Below is a small trained network, with its code and all its weights. Each question gives an input and a class and asks what happens when units are switched off, that is, made to give their printed mean instead of their output.

import numpy as np


def w(rows, s, z=0):
    codes = np.array(rows[::2]) - 128.0
    scale = np.full(codes.shape[1], s)
    scale[-1] = z or s
    return codes * scale


def f(y):
    return y / 2 * (1 + np.tanh(0.7978845608 * (y + 0.044715 * y**3)))


def log_softmax(a):
    a = a - a.max(-1, keepdims=True)
    return a - np.log(np.exp(a).sum(-1, keepdims=True))


def net(x, mask):
    res = np.array(x, float).reshape(1, 2) / 4 @ E
    y = f(res @ A[0][:, :-1].T + A[0][:, -1])
    res = res + np.where(mask, y, B[0][:, -1]) @ B[0][:, :-1]
    return log_softmax(res[-1] @ U[:, :-1].T + U[:, -1])


A, B = {}, {}
E = w([
[203,146,166,40,110,152,165,130,11,18],'x0',
[162,252,150,36,122,126,12,150,153,152],'x1',
],0.014)
A[0] = w([
[239,211,158,75,47,106,103,110,156,181,128],'n1',
[62,57,111,174,119,78,122,102,211,187,94],'n2',
[104,77,119,70,179,74,198,125,148,122,250],'n3',
[147,106,216,93,85,86,141,68,8,105,110],'n4',
[68,30,102,126,181,76,189,84,82,95,92],'n5',
[106,60,72,101,188,81,107,69,181,236,83],'n6',
[213,110,44,108,111,149,156,132,40,49,103],'n7',
[160,211,58,86,11,74,66,119,170,101,111],'n8',
[71,179,204,50,238,152,67,185,136,107,102],'n9',
[188,142,255,39,87,161,167,209,76,36,146],'n10',
[131,81,151,221,166,124,212,141,104,60,133],'n11',
],0.0065,0.017)
B[0] = w([
[114,113,146,107,41,66,188,120,106,165,201],'n1',
[156,145,94,117,142,112,103,93,158,196,191],'n2',
[72,220,119,225,83,145,171,165,114,134,244],'n3',
[150,132,71,170,214,113,30,73,133,160,186],'n4',
[228,55,167,74,74,105,153,56,74,205,177],'n5',
[222,105,118,101,173,70,57,11,182,188,169],'n6',
[129,147,121,128,171,54,90,63,155,173,187],'n7',
[166,137,132,108,87,102,149,124,72,150,182],'n8',
[178,96,130,96,82,92,184,87,77,154,174],'n9',
[92,119,68,167,161,103,124,114,149,116,249],'n10',
[185,144,172,108,97,104,187,151,48,163,200],'n11',
],0.011,0.017)
U = w([
[158,102,174,96,56,95,181,112,94,162,66],'0',
[118,124,73,136,207,94,81,86,163,160,91],'1',
[7,199,122,177,85,121,169,185,135,130,254],'2',
[107,132,186,128,148,160,120,151,117,123,86],'3',
[109,83,123,120,131,162,136,146,143,103,83],'4',
],0.015,0.0086)

Each question gives the input, the list of numbers given to net, and the class t.
The units are the neurons (one row each of A and B). Each row of codes is followed by its name. A weight is (code - 128) times the scale printed after its matrix; where a second scale follows, it is the last column's (A, B and U).
mask holds one flag per neuron, in row order. A switched-off neuron (its flag False) gives its mean, the last column of its row in B, instead of its output. The means were averaged over made-up inputs and are rounded, as every weight is.
A unit's drop is (log p(t) with every unit on - log p(t) with that unit switched off) / (log p(t) with every unit on - log p(t) with every unit switched off).
The circuit of an input: a set's keep is (log p(t) with only the set's units on - log p(t) with every unit switched off) / (log p(t) with every unit on - log p(t) with every unit switched off). Starting from all 11 units, units are removed one at a time, each time the one whose removal leaves the highest keep (on an exact tie, the one counted first), for as long as the keep stays at least 0.8.
units of the circuit, in order: the units of the circuit, biggest drop first
unit that matters most: the unit with the biggest drop
top k neurons: the k neurons with the biggest drops, biggest first
drop when u is switched off: that unit's drop, to one decimal
input [5,-3], class 1: unit that matters most => n4
input [3,3], class 2: top 4 neurons => [n5, n6, n11, n10]
input [0,3], class 2: units of the circuit, in order => [n5, n6]
input [-4,4], class 0: top 3 neurons => [n10, n4, n3]
input [-7,-7], class 0: top 2 neurons => [n5, n11]
input [-3,3], class 2: top 3 neurons => [n5, n11, n4]
input [-8,-8], class 0: top 2 neurons => [n5, n11]
input [8,6], class 1: top 2 neurons => [n10, n4]
input [-5,5], class 0: top 2 neurons => [n10, n4]
input [-4,-4], class 0: top 4 neurons => [n10, n4, n11, n7]
input [8,-5], class 1: drop when n4 is switched off => 0.4
input [8,3], class 1: drop when n2 is switched off => 0.0
input [-1,-3], class 2: drop when n6 is switched off => 0.1
input [-3,2], class 2: unit that matters most => n4
